Below is a small trained network, with its code and all its weights. Each question gives an input and a target symbol and asks what happens when units are switched off, that is, made to give their printed mean instead of their output.

import numpy as np


def w(rows, s, z=0):
    codes = np.array(rows[::2]) - 128.0
    scale = np.full(codes.shape[1], s)
    scale[-1] = z or s
    return codes * scale


def norm(h):
    return h / np.sqrt((h * h).mean(-1, keepdims=True) + 1e-5)


def f(y):
    return y / 2 * (1 + np.tanh(0.7978845608 * (y + 0.044715 * y**3)))


def softmax(a):
    e = np.exp(a - a.max(-1, keepdims=True))
    return e / e.sum(-1, keepdims=True)


def log_softmax(a):
    a = a - a.max(-1, keepdims=True)
    return a - np.log(np.exp(a).sum(-1, keepdims=True))


def net(x, mask):
    ids = ['ΔΣγεζηλξτφ'.index(c) for c in x.split()]
    T = len(ids)
    res = E[ids] + P[:T]
    u = 0
    for l in range(3):
        q, k, v = (norm(res) @ M[l].T for M in (Q, K, V))
        z = softmax(np.where(np.tri(T) > 0, q @ k.T / 2**0.5, -1e9)) @ v
        res = res + np.where(mask[u], z, O[l][:, -1]) @ O[l][:, :-1]
        u += 1
        y = f(norm(res) @ A[l][:, :-1].T + A[l][:, -1])
        res = res + np.where(mask[u : u + 4], y, B[l][:, -1]) @ B[l][:, :-1]
        u += 4
    return log_softmax(norm(res)[-1] @ U[:, :-1].T + U[:, -1])


Q, K, V, O, A, B = {}, {}, {}, {}, {}, {}
E = w([
[176,90,204,89,121,106,126,165,124,125,145],'Δ',
[185,175,140,118,90,215,113,54,82,10,73],'Σ',
[92,142,99,112,144,145,87,131,119,100,151],'γ',
[75,117,121,121,163,123,115,117,136,78,184],'ε',
[113,122,108,83,120,155,85,156,110,131,125],'ζ',
[155,112,127,62,86,154,109,184,96,142,102],'η',
[82,69,104,115,92,112,57,101,157,127,152],'λ',
[115,99,172,98,159,129,143,143,123,79,172],'ξ',
[105,161,104,108,157,149,127,141,102,69,160],'τ',
[103,106,189,96,143,173,103,111,120,94,134],'φ',
],0.011)
P = w([
[113,116,105,52,86,144,211,179,182,203,170],'0',
[68,137,104,80,169,217,171,144,65,228,199],'1',
[116,89,66,19,162,185,134,133,151,170,106],'2',
[140,113,131,82,141,202,141,177,162,155,254],'3',
[31,109,145,70,121,90,193,92,45,168,111],'4',
[111,69,141,187,142,191,103,185,9,173,181],'5',
[82,207,175,21,92,117,123,78,194,174,149],'6',
[64,77,92,96,173,70,152,114,117,70,17],'7',
[97,110,102,68,161,66,148,23,10,155,111],'8',
[140,164,173,142,114,179,69,187,188,101,201],'9',
[86,127,130,135,120,101,101,188,195,38,39],'10',
[82,82,135,153,142,88,121,102,38,82,73],'11',
[119,218,184,61,90,94,99,61,141,135,207],'12',
[137,185,182,129,93,117,83,138,132,97,203],'13',
],0.0068)
Q[0] = w([
[108,168,119,54,147,69,218,6,112,218,88],'L0H0',
[91,72,124,206,177,62,152,144,56,106,14],'L0H0',
],0.012)
K[0] = w([
[136,108,146,217,107,182,118,148,42,167,214],'L0H0',
[128,88,103,89,172,76,134,51,8,155,113],'L0H0',
],0.014)
V[0] = w([
[100,110,35,108,60,147,41,73,152,178,66],'L0H0',
[232,106,151,73,3,161,116,152,95,178,45],'L0H0',
],0.0054)
O[0] = w([
[144,157,108,15,151,63,168,2,159,144,129,53],'L0H0',
[19,204,164,128,36,69,157,172,117,123,63,253],'L0H0',
],0.0072,0.003)
A[0] = w([
[143,75,64,104,98,117,165,184,153,253,153,167],'L0N0',
[116,134,105,86,153,87,7,141,118,52,93,209],'L0N1',
[59,101,165,96,223,152,111,143,130,87,151,186],'L0N2',
[179,165,166,109,170,109,249,65,158,135,128,250],'L0N3',
],0.0055,0.0022)
B[0] = w([
[92,130,102,102,164,157,112,149,161,68,204,163],'L0N0',
[144,128,163,114,103,118,170,167,88,131,255,255],'L0N1',
[123,133,88,93,89,130,76,145,70,189,115,249],'L0N2',
[129,158,109,103,118,150,76,160,151,144,84,204],'L0N3',
],0.0091,0.0031)
Q[1] = w([
[136,109,100,248,151,35,144,102,212,218,139],'L1H0',
[235,149,179,162,184,90,181,168,149,255,38],'L1H0',
],0.0072)
K[1] = w([
[2,66,72,95,140,89,39,146,133,209,194],'L1H0',
[160,160,219,74,223,87,138,214,99,184,121],'L1H0',
],0.0074)
V[1] = w([
[210,253,78,177,139,224,183,105,75,116,38],'L1H0',
[113,85,141,135,82,124,55,73,138,70,126],'L1H0',
],0.0052)
O[1] = w([
[44,64,92,139,37,123,188,68,195,174,254,55],'L1H0',
[116,104,212,123,94,83,175,63,91,121,81,254],'L1H0',
],0.0075,0.0009)
A[1] = w([
[153,16,119,254,163,238,87,186,103,105,192,4],'L1N0',
[98,194,63,112,86,190,73,92,108,97,121,165],'L1N1',
[186,80,127,90,119,196,59,159,60,139,161,126],'L1N2',
[238,40,75,95,211,219,113,71,153,178,188,144],'L1N3',
],0.0059,0.0026)
B[1] = w([
[190,103,144,25,65,151,163,115,105,255,48,196],'L1N0',
[188,103,185,112,165,127,153,168,105,114,111,171],'L1N1',
[111,105,132,183,189,47,105,131,136,73,187,255],'L1N2',
[53,179,122,210,132,99,217,115,189,136,126,211],'L1N3',
],0.0087,0.0047)
Q[2] = w([
[128,124,225,124,96,3,148,119,130,145,130],'L2H0',
[50,95,104,66,140,118,110,161,80,127,166],'L2H0',
],0.0072)
K[2] = w([
[141,150,83,140,2,95,186,71,108,115,204],'L2H0',
[237,177,145,175,158,157,161,103,84,97,74],'L2H0',
],0.0057)
V[2] = w([
[165,194,71,134,157,69,108,187,110,161,119],'L2H0',
[156,116,140,155,113,2,71,142,146,138,103],'L2H0',
],0.0075)
O[2] = w([
[127,198,66,172,12,68,125,77,160,143,38,32],'L2H0',
[2,104,77,74,153,212,117,139,90,185,69,3],'L2H0',
],0.0086,0.00061)
A[2] = w([
[238,137,32,49,200,155,144,18,183,191,124,100],'L2N0',
[43,139,158,94,2,93,185,76,158,172,99,3],'L2N1',
[44,112,116,64,55,116,184,129,162,191,189,98],'L2N2',
[119,81,171,75,183,83,51,160,85,74,152,93],'L2N3',
],0.0081,0.0061)
B[2] = w([
[75,72,200,115,154,166,44,143,135,118,134,187],'L2N0',
[86,127,38,126,206,171,219,162,148,247,184,154],'L2N1',
[87,105,81,113,115,98,144,101,120,181,87,253],'L2N2',
[156,177,140,133,149,144,160,133,149,164,189,252],'L2N3',
],0.014,0.0053)
U = w([
[41,121,79,117,150,173,198,125,132,175,103,149],'Δ',
[115,103,144,157,93,2,112,107,162,184,115,94],'Σ',
[130,127,210,72,94,56,185,90,111,75,134,118],'γ',
[186,178,153,131,237,182,137,177,107,134,190,85],'ε',
[96,176,85,200,162,99,133,68,170,32,121,252],'ζ',
[242,50,101,116,111,186,89,149,81,177,77,142],'η',
[193,214,106,34,89,89,153,63,116,111,82,106],'λ',
[73,43,155,255,209,192,97,144,155,125,92,67],'ξ',
[102,104,152,24,155,136,49,80,137,76,96,155],'τ',
[36,91,181,202,53,128,101,228,81,37,133,135],'φ',
],0.0083,0.0033)

Each question gives the input, a string of symbols that net reads in full, and the target symbol t.
The units are the heads (2 rows each of Q, K, V and O) and the neurons (one row each of A and B). Each row of codes is followed by its name. A weight is (code - 128) times the scale printed after its matrix; where a second scale follows, it is the last column's (O, A, B and U).
mask holds one flag per unit, layer by layer, with each layer's heads first. A switched-off unit (its flag False) gives its mean, the last column of its rows in O or B, instead of its output. The means were averaged over made-up inputs and are rounded, as every weight is.
A unit's drop is (log p(t) with every unit on - log p(t) with that unit switched off) / (log p(t) with every unit on - log p(t) with every unit switched off).
The circuit of an input: a set's keep is (log p(t) with only the set's units on - log p(t) with every unit switched off) / (log p(t) with every unit on - log p(t) with every unit switched off). Starting from the 12 units with the biggest drops (on a tie, the unit counted first), units are removed one at a time, each time the one whose removal leaves the highest keep (on an exact tie, the one counted first), for as long as the keep stays at least 0.8.
units of the circuit, in order: the units of the circuit, biggest drop first
top k neurons: the k neurons with the biggest drops, biggest first
k most important neurons of layer l: the k neurons of layer l with the biggest drops, biggest first
input Δ γ ζ ε λ Δ ξ ζ Δ Δ ε Δ Δ Δ, target ξ: top 2 neurons	L1N0, L1N3
input Δ Σ ξ λ Δ Δ λ ξ Δ Δ Δ φ ε, target Δ: units of the circuit, in order	L1N2, L2N1
input Δ φ Δ λ λ ξ λ Σ, target Δ: units of the circuit, in order	L1H0, L2N1
input λ Δ Σ ξ Δ ξ Σ Δ ξ φ, target γ: top 2 neurons	L1N3, L1N0
input Δ Δ Δ λ Δ ξ λ λ Δ η φ γ Σ λ, target ε: units of the circuit, in order	L2N3, L0H0
input Σ λ η Δ, target Δ: units of the circuit, in order	L0H0, L2N1
input ξ Δ λ Δ Σ Δ λ Δ η λ Δ Δ, target ε: top 2 neurons	L2N3, L0N0
input Δ Δ λ φ ξ Σ Σ Σ Σ Δ ζ, target γ: top neuron	L0N1
input λ Δ Δ λ Δ Σ ε φ λ, target γ: units of the circuit, in order	L2H0, L2N1
input Δ γ φ Δ Δ λ λ η Δ Δ, target τ: units of the circuit, in order	L0H0, L2N0
input λ Δ γ γ, target τ: units of the circuit, in order	L0H0, L2N0
input Δ Δ Δ γ Δ Δ ζ ξ ζ ξ, target λ: units of the circuit, in order	L0H0, L2H0, L1H0
input λ Δ Δ Δ, target τ: units of the circuit, in order	L0H0, L2H0, L2N0, L1H0
input Σ λ Δ Δ Δ λ η ξ τ λ Δ, target ε: top 2 neurons	L1N2, L2N2
input γ φ ξ Δ, target ζ: top neuron	L1N3
input ζ ζ φ, target λ: units of the circuit, in order	L2H0, L1H0
input λ Δ Δ λ λ λ ξ λ λ Σ, target Δ: top 2 neurons	L2N1, L1N0
input φ λ λ, target ε: units of the circuit, in order	L2N3, L1H0
input Σ λ Δ ξ, target Δ: 2 most important neurons of layer 0	L0N1, L0N0
input Δ Δ ξ ξ λ γ ε Δ φ Δ φ η φ γ, target ε: 2 most important neurons of layer 2	L2N3, L2N2
input λ ξ Δ ξ ζ, target η: units of the circuit, in order	L1N0, L0H0
input Δ η λ ξ, target φ: units of the circuit, in order	L0H0
input Δ Δ Δ ε ξ Δ λ, target ξ: 2 most important neurons of layer 2	L2N0, L2N2
input Δ ξ λ Δ Σ Σ, target τ: top 2 neurons	L1N1, L2N0
input λ λ Δ Σ Δ γ, target Δ: top 3 neurons	L1N2, L2N1, L2N2
input Δ Δ ξ Δ ε Δ, target η: top 2 neurons	L1N0, L2N2
input Δ Δ η Δ ε λ, target Δ: top neuron	L2N1
